Here is a tiny trained network, its code and every weight. The questions are about switching its units off for an input and a class, where a switched-off unit gives its printed mean instead of its output.

import numpy as np


def w(rows, s, z=0):
    codes = np.array(rows[::2]) - 128.0
    scale = np.full(codes.shape[1], s)
    scale[-1] = z or s
    return codes * scale


def norm(h):
    return h / np.sqrt((h * h).mean(-1, keepdims=True) + 1e-5)


def f(y):
    return y / 2 * (1 + np.tanh(0.7978845608 * (y + 0.044715 * y**3)))


def log_softmax(a):
    a = a - a.max(-1, keepdims=True)
    return a - np.log(np.exp(a).sum(-1, keepdims=True))


def net(x, mask):
    res = np.array(x, float).reshape(1, 3) / 4 @ E
    u = 0
    for l in range(3):
        y = f(norm(res) @ A[l][:, :-1].T + A[l][:, -1])
        res = res + np.where(mask[u : u + 5], y, B[l][:, -1]) @ B[l][:, :-1]
        u += 5
    return log_softmax(norm(res)[-1] @ U[:, :-1].T + U[:, -1])


A, B = {}, {}
E = w([
[157,155,145,143,116,59,86,39,252,2,218],'x0',
[110,126,170,85,37,94,45,73,161,193,35],'x1',
[140,74,79,178,107,97,157,144,192,211,151],'x2',
],0.0075)
A[0] = w([
[104,168,190,97,144,126,78,207,104,65,113,48],'0.n0',
[87,88,123,123,105,181,132,189,88,176,114,170],'0.n1',
[127,97,82,145,162,110,183,157,105,68,172,127],'0.n2',
[83,195,203,134,190,152,81,126,73,37,76,1],'0.n3',
[103,114,177,2,165,170,143,72,111,86,143,136],'0.n4',
],0.0062,0.0069)
B[0] = w([
[254,156,80,197,58,110,141,65,27,197,170,137],'0.n0',
[159,176,179,48,183,87,128,84,170,107,192,253],'0.n1',
[73,79,205,149,198,122,107,44,155,145,23,225],'0.n2',
[170,224,156,216,52,156,134,90,60,121,64,160],'0.n3',
[213,163,47,127,54,162,239,72,169,243,115,185],'0.n4',
],0.0063,0.0051)
A[1] = w([
[120,113,91,174,172,153,198,164,116,94,161,88],'1.n0',
[116,90,112,80,99,134,164,255,93,187,115,30],'1.n1',
[51,187,212,123,130,71,121,111,170,83,122,139],'1.n2',
[166,124,117,76,71,151,92,132,156,152,127,131],'1.n3',
[145,56,80,157,128,89,192,131,230,218,142,2],'1.n4',
],0.0073,0.0041)
B[1] = w([
[119,120,212,254,107,157,9,78,46,65,34,203],'1.n0',
[126,185,108,147,133,123,58,192,108,113,216,176],'1.n1',
[130,101,115,110,129,100,180,151,125,178,162,253],'1.n2',
[80,43,123,189,180,155,147,124,99,40,125,207],'1.n3',
[207,232,102,82,14,207,154,36,50,84,77,254],'1.n4',
],0.0088,0.004)
A[2] = w([
[84,72,4,122,112,237,184,176,94,2,121,110],'2.n0',
[117,207,147,142,181,225,115,229,62,178,90,108],'2.n1',
[157,71,73,157,99,86,255,113,180,157,127,176],'2.n2',
[157,200,139,166,126,96,100,81,228,32,227,65],'2.n3',
[47,45,151,77,11,120,24,111,165,160,48,1],'2.n4',
],0.0061,0.005)
B[2] = w([
[143,176,176,115,165,148,172,154,132,157,113,126],'2.n0',
[119,99,86,117,81,82,105,151,201,114,152,246],'2.n1',
[141,148,171,70,179,163,143,189,126,145,105,215],'2.n2',
[96,117,84,114,102,112,85,181,109,165,137,253],'2.n3',
[120,99,144,254,179,135,116,121,91,75,134,190],'2.n4',
],0.013,0.0048)
U = w([
[96,113,83,67,124,73,37,216,175,128,193,154],'0',
[190,205,77,146,28,173,119,74,79,98,85,73],'1',
[84,51,185,246,222,136,86,103,121,76,75,28],'2',
[146,155,185,67,181,175,252,114,151,193,99,254],'3',
],0.013,0.0025)

Each question gives the input, the list of numbers given to net, and the class t.
The units are the neurons (one row each of A and B). Each row of codes is followed by its name. A weight is (code - 128) times the scale printed after its matrix; where a second scale follows, it is the last column's (A, B and U).
mask holds one flag per neuron, layer by layer. A switched-off neuron (its flag False) gives its mean, the last column of its row in B, instead of its output. The means were averaged over made-up inputs and are rounded, as every weight is.
A unit's drop is (log p(t) with every unit on - log p(t) with that unit switched off) / (log p(t) with every unit on - log p(t) with every unit switched off).
The circuit of an input: a set's keep is (log p(t) with only the set's units on - log p(t) with every unit switched off) / (log p(t) with every unit on - log p(t) with every unit switched off). Starting from the 12 units with the biggest drops (on a tie, the unit counted first), units are removed one at a time, each time the one whose removal leaves the highest keep (on an exact tie, the one counted first), for as long as the keep stays at least 0.8.
circuit, biggest first: the units of the circuit, biggest drop first
unit that matters most: the unit with the biggest drop
top k neurons: the k neurons with the biggest drops, biggest first
k most important neurons of layer l: the k neurons of layer l with the biggest drops, biggest first
drop when u is switched off: that unit's drop, to one decimal
input [0,2,-2], class 3: circuit, biggest first	0.n4, 1.n0, 2.n2
input [2,-1,4], class 1: circuit, biggest first	1.n4
input [6,8,1], class 2: top 2 neurons	2.n4, 0.n1
input [0,-2,3], class 3: top 2 neurons	0.n2, 0.n4
input [-7,8,-4], class 2: 2 most important neurons of layer 1	1.n4, 1.n3
input [2,6,7], class 1: top 2 neurons	1.n4, 0.n2
input [3,1,0], class 3: circuit, biggest first	1.n2, 2.n1
input [-7,7,2], class 0: circuit, biggest first	1.n1, 2.n1
input [-5,4,-5], class 0: circuit, biggest first	1.n4, 2.n1
input [7,3,-6], class 0: top 2 neurons	1.n4, 2.n3
input [-7,-6,8], class 1: top 2 neurons	1.n4, 1.n0
input [-2,-4,-2], class 2: top 2 neurons	1.n4, 2.n2
input [7,8,-5], class 2: top 3 neurons	2.n4, 0.n1, 1.n4
input [-6,-5,-2], class 0: circuit, biggest first	2.n1
input [0,0,-1], class 3: top 3 neurons	0.n4, 2.n2, 1.n0
input [-3,1,-3], class 3: top 3 neurons	0.n1, 1.n0, 1.n1
input [1,7,-6], class 2: top 4 neurons	1.n4, 2.n4, 1.n3, 0.n1
input [3,-1,1], class 3: top 2 neurons	1.n2, 2.n2
input [-4,4,3], class 0: top 3 neurons	1.n1, 0.n2, 0.n4
input [0,7,8], class 1: unit that matters most	1.n4
input [-1,0,-1], class 3: top 2 neurons	1.n0, 1.n4
input [-8,-3,-8], class 0: top 2 neurons	2.n1, 1.n4
input [8,0,-6], class 0: drop when 1.n4 is switched off	0.2
input [-4,2,-1], class 0: drop when 0.n2 is switched off	1.0
input [-1,2,-2], class 3: drop when 0.n4 is switched off	0.4
input [8,-4,-4], class 0: drop when 2.n3 is switched off	0.4
input [-4,-8,-1], class 2: unit that matters most	1.n0
